Below are the code and all the weights of a small trained network. Each question names an input and a class and asks about switching units off, where a switched-off unit gives its printed mean instead of its output.

import numpy as np


def w(rows, s, z=0):
    codes = np.array(rows[::2]) - 128.0
    scale = np.full(codes.shape[1], s)
    scale[-1] = z or s
    return codes * scale


def f(y):
    return y / 2 * (1 + np.tanh(0.7978845608 * (y + 0.044715 * y**3)))


def log_softmax(a):
    a = a - a.max(-1, keepdims=True)
    return a - np.log(np.exp(a).sum(-1, keepdims=True))


def net(x, mask):
    res = np.array(x, float).reshape(1, 5) / 4 @ E
    y = f(res @ A[0][:, :-1].T + A[0][:, -1])
    res = res + np.where(mask, y, B[0][:, -1]) @ B[0][:, :-1]
    return log_softmax(res[-1] @ U[:, :-1].T + U[:, -1])


A, B = {}, {}
E = w([
[177,155,167,58,175,115,57,78],'x0',
[91,123,97,77,79,229,142,90],'x1',
[119,152,148,118,147,121,158,142],'x2',
[11,152,91,119,189,82,90,108],'x3',
[84,115,226,138,41,86,133,82],'x4',
],0.011)
A[0] = w([
[186,112,147,64,175,66,110,34,86],'n1',
[105,134,56,206,84,95,169,116,6],'n2',
[75,64,111,207,119,123,190,135,87],'n3',
[21,120,110,123,158,70,64,93,153],'n4',
[165,163,96,118,201,156,143,168,200],'n5',
[149,138,186,100,169,109,77,144,145],'n6',
[151,194,171,86,150,134,97,15,174],'n7',
[99,139,151,43,100,199,102,111,119],'n8',
[39,154,229,171,99,127,95,89,45],'n9',
[73,80,104,162,76,102,183,198,86],'n10',
[150,124,149,169,163,29,139,106,52],'n11',
[98,93,121,147,123,131,211,183,243],'n12',
[81,142,255,156,46,108,99,104,47],'n13',
[244,63,200,138,98,179,136,167,96],'n14',
[82,152,28,122,184,112,68,154,166],'n15',
[99,183,119,112,104,243,165,31,86],'n16',
[172,117,178,234,163,100,77,179,137],'n17',
],0.0088,0.0011)
B[0] = w([
[129,31,203,106,152,102,130,171,207],'n1',
[173,84,169,101,150,111,129,101,187],'n2',
[176,76,174,41,190,103,121,90,206],'n3',
[67,170,229,136,156,191,226,93,255],'n4',
[149,163,86,101,118,168,67,163,203],'n5',
[135,75,96,123,150,89,110,137,180],'n6',
[143,90,143,13,184,108,96,114,216],'n7',
[81,120,129,160,130,12,145,132,203],'n8',
[143,210,89,162,115,171,63,110,222],'n9',
[155,57,113,40,188,108,126,89,213],'n10',
[34,129,80,87,35,144,141,172,200],'n11',
[193,102,116,107,127,107,95,99,199],'n12',
[197,191,51,148,140,172,1,129,245],'n13',
[65,178,212,170,143,197,213,48,246],'n14',
[104,164,137,163,152,171,120,151,239],'n15',
[86,156,57,123,64,43,167,199,226],'n16',
[39,129,43,178,66,88,147,138,210],'n17',
],0.0076,0.0091)
U = w([
[141,29,142,60,186,75,133,103,159],'0',
[34,195,191,193,152,227,237,74,64],'1',
[157,217,21,167,144,213,60,150,214],'2',
[11,112,57,156,22,2,190,198,2],'3',
],0.009,0.00069)

Each question gives the input, the list of numbers given to net, and the class t.
The units are the neurons (one row each of A and B). Each row of codes is followed by its name. A weight is (code - 128) times the scale printed after its matrix; where a second scale follows, it is the last column's (A, B and U).
mask holds one flag per neuron, in row order. A switched-off neuron (its flag False) gives its mean, the last column of its row in B, instead of its output. The means were averaged over made-up inputs and are rounded, as every weight is.
A unit's drop is (log p(t) with every unit on - log p(t) with that unit switched off) / (log p(t) with every unit on - log p(t) with every unit switched off).
The circuit of an input: a set's keep is (log p(t) with only the set's units on - log p(t) with every unit switched off) / (log p(t) with every unit on - log p(t) with every unit switched off). Starting from the 12 units with the biggest drops (on a tie, the unit counted first), units are removed one at a time, each time the one whose removal leaves the highest keep (on an exact tie, the one counted first), for as long as the keep stays at least 0.8.
circuit, biggest first: the units of the circuit, biggest drop first
k most important neurons: the k neurons with the biggest drops, biggest first
drop when u is switched off: that unit's drop, to one decimal
input [3,-5,-7,4,8], class 2: circuit, biggest first	[n13]
input [8,5,4,7,-6], class 0: 2 most important neurons	[n7, n14]
input [2,-7,7,-1,6], class 3: 3 most important neurons	[n11, n17, n5]
input [6,-3,-1,8,8], class 1: 2 most important neurons	[n4, n1]
input [7,7,-2,1,-4], class 0: 2 most important neurons	[n7, n17]
input [4,8,-5,7,5], class 3: 3 most important neurons	[n16, n8, n14]
input [3,-6,7,-3,-4], class 3: circuit, biggest first	[n17, n11]
input [-2,-8,-4,-6,1], class 3: 3 most important neurons	[n17, n4, n11]
input [-2,-4,-8,7,-7], class 1: 2 most important neurons	[n4, n13]
input [-7,-7,-3,-1,7], class 0: 3 most important neurons	[n3, n10, n2]
input [-3,8,-7,6,-3], class 3: 3 most important neurons	[n16, n14, n8]
input [-3,-4,8,5,-3], class 1: 3 most important neurons	[n4, n16, n13]
input [-1,-8,-3,-8,6], class 1: 3 most important neurons	[n14, n16, n8]
input [3,-4,6,8,-3], class 1: circuit, biggest first	[n4]
input [-4,5,1,-8,-8], class 1: 2 most important neurons	[n14, n13]
input [2,-5,2,4,1], class 3: 4 most important neurons	[n14, n11, n17, n6]
input [-2,-2,-5,5,-5], class 1: 3 most important neurons	[n13, n4, n9]
input [-4,-8,-7,-8,-2], class 1: 3 most important neurons	[n14, n16, n8]
input [5,-7,-1,4,-3], class 3: drop when n3 is switched off	0.1
input [4,6,8,3,0], class 3: circuit, biggest first	[n16]
input [0,-3,-1,-8,4], class 1: drop when n15 is switched off	0.0
input [8,8,-8,-1,-3], class 0: drop when n1 is switched off	0.2
input [-6,4,-2,-6,-5], class 0: drop when n1 is switched off	-0.1
